Below are the code and all the weights of a small trained network. Each question names an input and a class and asks about switching units off, where a switched-off unit gives its printed mean instead of its output.

import numpy as np


def w(rows, s, z=0):
    codes = np.array(rows[::2]) - 128.0
    scale = np.full(codes.shape[1], s)
    scale[-1] = z or s
    return codes * scale


def f(y):
    return np.maximum(y, 0)


def log_softmax(a):
    a = a - a.max(-1, keepdims=True)
    return a - np.log(np.exp(a).sum(-1, keepdims=True))


def net(x, mask):
    res = np.array(x, float).reshape(1, 3) / 4 @ E
    y = f(res @ A[0][:, :-1].T + A[0][:, -1])
    res = res + np.where(mask, y, B[0][:, -1]) @ B[0][:, :-1]
    return log_softmax(res[-1] @ U[:, :-1].T + U[:, -1])


A, B = {}, {}
E = w([
[39,52,66,58,82,90,129,58,146],'x0',
[111,72,152,107,5,138,179,187,28],'x1',
[207,135,60,170,154,114,164,48,90],'x2',
],0.012)
A[0] = w([
[101,145,122,168,149,125,96,104,145,250],'N0',
[162,135,78,155,200,61,46,64,225,116],'N1',
[120,70,112,117,151,126,178,199,36,104],'N2',
[104,126,87,125,203,99,31,179,224,93],'N3',
[80,150,205,86,154,142,140,188,180,90],'N4',
[216,83,66,218,136,112,209,25,82,100],'N5',
[170,153,26,198,162,85,227,63,57,76],'N6',
[175,122,39,218,126,54,178,65,75,140],'N7',
[162,164,186,147,198,177,107,165,77,96],'N8',
[184,81,111,118,64,140,169,188,54,116],'N9',
[99,108,188,96,73,155,215,114,49,98],'N10',
[152,137,135,155,176,129,114,123,207,85],'N11',
[161,161,207,177,147,181,145,128,98,91],'N12',
[169,137,216,187,217,254,126,187,128,162],'N13',
[115,119,74,156,199,151,90,114,177,92],'N14',
[172,208,148,187,115,124,89,178,100,89],'N15',
[105,102,137,33,115,92,114,41,151,132],'N16',
[75,100,161,100,149,106,86,204,114,91],'N17',
[115,121,204,107,94,156,29,186,214,121],'N18',
[110,91,127,146,51,129,219,155,55,120],'N19',
[33,134,201,175,103,181,92,146,180,90],'N20',
[120,161,114,145,123,111,104,85,240,96],'N21',
[75,68,231,112,142,157,55,128,133,152],'N22',
[78,75,240,94,130,93,99,157,204,89],'N23',
[127,164,100,111,194,155,58,92,190,130],'N24',
[25,53,48,109,117,34,158,56,156,96],'N25',
[220,105,96,168,118,132,143,106,121,155],'N26',
[148,89,123,111,88,171,179,137,57,83],'N27',
[36,121,26,35,98,27,116,101,188,94],'N28',
[82,38,94,104,122,38,94,81,147,146],'N29',
[142,88,144,104,102,146,135,149,97,109],'N30',
[110,67,195,137,108,121,108,172,245,175],'N31',
[207,179,215,202,126,223,111,153,115,97],'N32',
[94,188,90,144,172,158,124,94,164,112],'N33',
],0.0074,0.015)
B[0] = w([
[68,154,180,154,123,128,255,105,102,253],'N0',
[146,102,147,164,102,99,142,156,160,220],'N1',
[146,87,155,163,107,112,123,125,181,177],'N2',
[166,53,153,143,94,98,115,166,182,185],'N3',
[96,116,86,79,115,115,74,178,101,165],'N4',
[68,95,82,63,188,82,88,188,90,204],'N5',
[112,96,75,70,153,100,80,164,113,188],'N6',
[63,110,76,74,156,105,149,141,121,210],'N7',
[157,129,110,154,149,147,93,105,107,177],'N8',
[135,85,164,160,100,109,146,141,164,208],'N9',
[180,92,146,141,85,108,144,142,160,198],'N10',
[184,89,126,150,100,94,87,137,163,163],'N11',
[168,132,126,124,119,154,75,90,114,167],'N12',
[131,185,154,136,107,173,122,95,83,236],'N13',
[169,96,147,141,113,105,98,150,166,168],'N14',
[174,165,114,126,102,166,47,104,110,171],'N15',
[146,179,144,133,113,157,110,98,79,199],'N16',
[124,110,98,118,135,102,85,154,113,159],'N17',
[67,131,74,80,176,103,112,174,98,190],'N18',
[142,133,169,172,103,93,139,135,168,221],'N19',
[102,93,70,80,157,89,73,156,115,164],'N20',
[171,92,159,159,111,98,93,142,169,169],'N21',
[95,134,105,96,152,126,144,130,118,194],'N22',
[103,114,73,103,162,103,68,155,113,173],'N23',
[151,106,178,122,126,109,147,163,152,200],'N24',
[172,184,132,132,111,172,62,85,95,226],'N25',
[67,152,108,89,176,137,150,130,117,187],'N26',
[178,67,128,145,93,102,88,151,204,174],'N27',
[167,172,133,151,89,171,65,89,95,222],'N28',
[149,194,144,159,99,184,114,71,100,221],'N29',
[147,98,144,143,129,104,129,130,138,160],'N30',
[81,130,94,108,157,104,178,137,104,208],'N31',
[182,160,125,142,104,171,52,77,75,202],'N32',
[155,96,125,155,114,107,138,134,142,169],'N33',
],0.0095,0.014)
U = w([
[157,153,130,138,116,193,80,87,96,83],'0',
[91,103,64,79,156,100,106,168,118,103],'1',
[162,85,170,163,108,94,127,157,195,94],'2',
[69,154,171,141,133,160,249,106,104,255],'3',
],0.019,0.0094)

Each question gives the input, the list of numbers given to net, and the class t.
The units are the neurons (one row each of A and B). Each row of codes is followed by its name. A weight is (code - 128) times the scale printed after its matrix; where a second scale follows, it is the last column's (A, B and U).
mask holds one flag per neuron, in row order. A switched-off neuron (its flag False) gives its mean, the last column of its row in B, instead of its output. The means were averaged over made-up inputs and are rounded, as every weight is.
A unit's drop is (log p(t) with every unit on - log p(t) with that unit switched off) / (log p(t) with every unit on - log p(t) with every unit switched off).
The circuit of an input: a set's keep is (log p(t) with only the set's units on - log p(t) with every unit switched off) / (log p(t) with every unit on - log p(t) with every unit switched off). Starting from the 12 units with the biggest drops (on a tie, the unit counted first), units are removed one at a time, each time the one whose removal leaves the highest keep (on an exact tie, the one counted first), for as long as the keep stays at least 0.8.
circuit, biggest first: the units of the circuit, biggest drop first
k most important neurons: the k neurons with the biggest drops, biggest first
drop of u: that unit's drop, to one decimal
input [3,-6,7], class 1: circuit, biggest first => N5
input [2,-1,4], class 1: 3 most important neurons => N5; N13; N6
input [5,-2,-5], class 0: 3 most important neurons => N28; N29; N5
input [7,-6,-2], class 0: 2 most important neurons => N28; N25
input [5,3,6], class 1: 4 most important neurons => N5; N7; N6; N13
input [7,5,8], class 1: 3 most important neurons => N5; N7; N6
input [-3,-1,0], class 3: 2 most important neurons => N25; N28
input [7,-8,-1], class 2: 3 most important neurons => N1; N3; N24
input [4,-4,-3], class 0: 2 most important neurons => N28; N29
input [1,7,7], class 1: 4 most important neurons => N5; N7; N6; N26
input [7,8,-3], class 2: 2 most important neurons => N19; N10
input [4,4,-4], class 0: 2 most important neurons => N5; N7
input [6,-6,-3], class 0: 4 most important neurons => N28; N25; N29; N16
input [6,-8,4], class 2: circuit, biggest first => N1
input [-5,3,-6], class 1: 2 most important neurons => N18; N29
input [-4,-6,7], class 1: drop of N5 => 0.3
input [7,6,-4], class 0: drop of N25 => 0.1
input [-2,-5,-3], class 2: drop of N33 => 0.0
input [0,-3,3], class 3: drop of N18 => 0.1
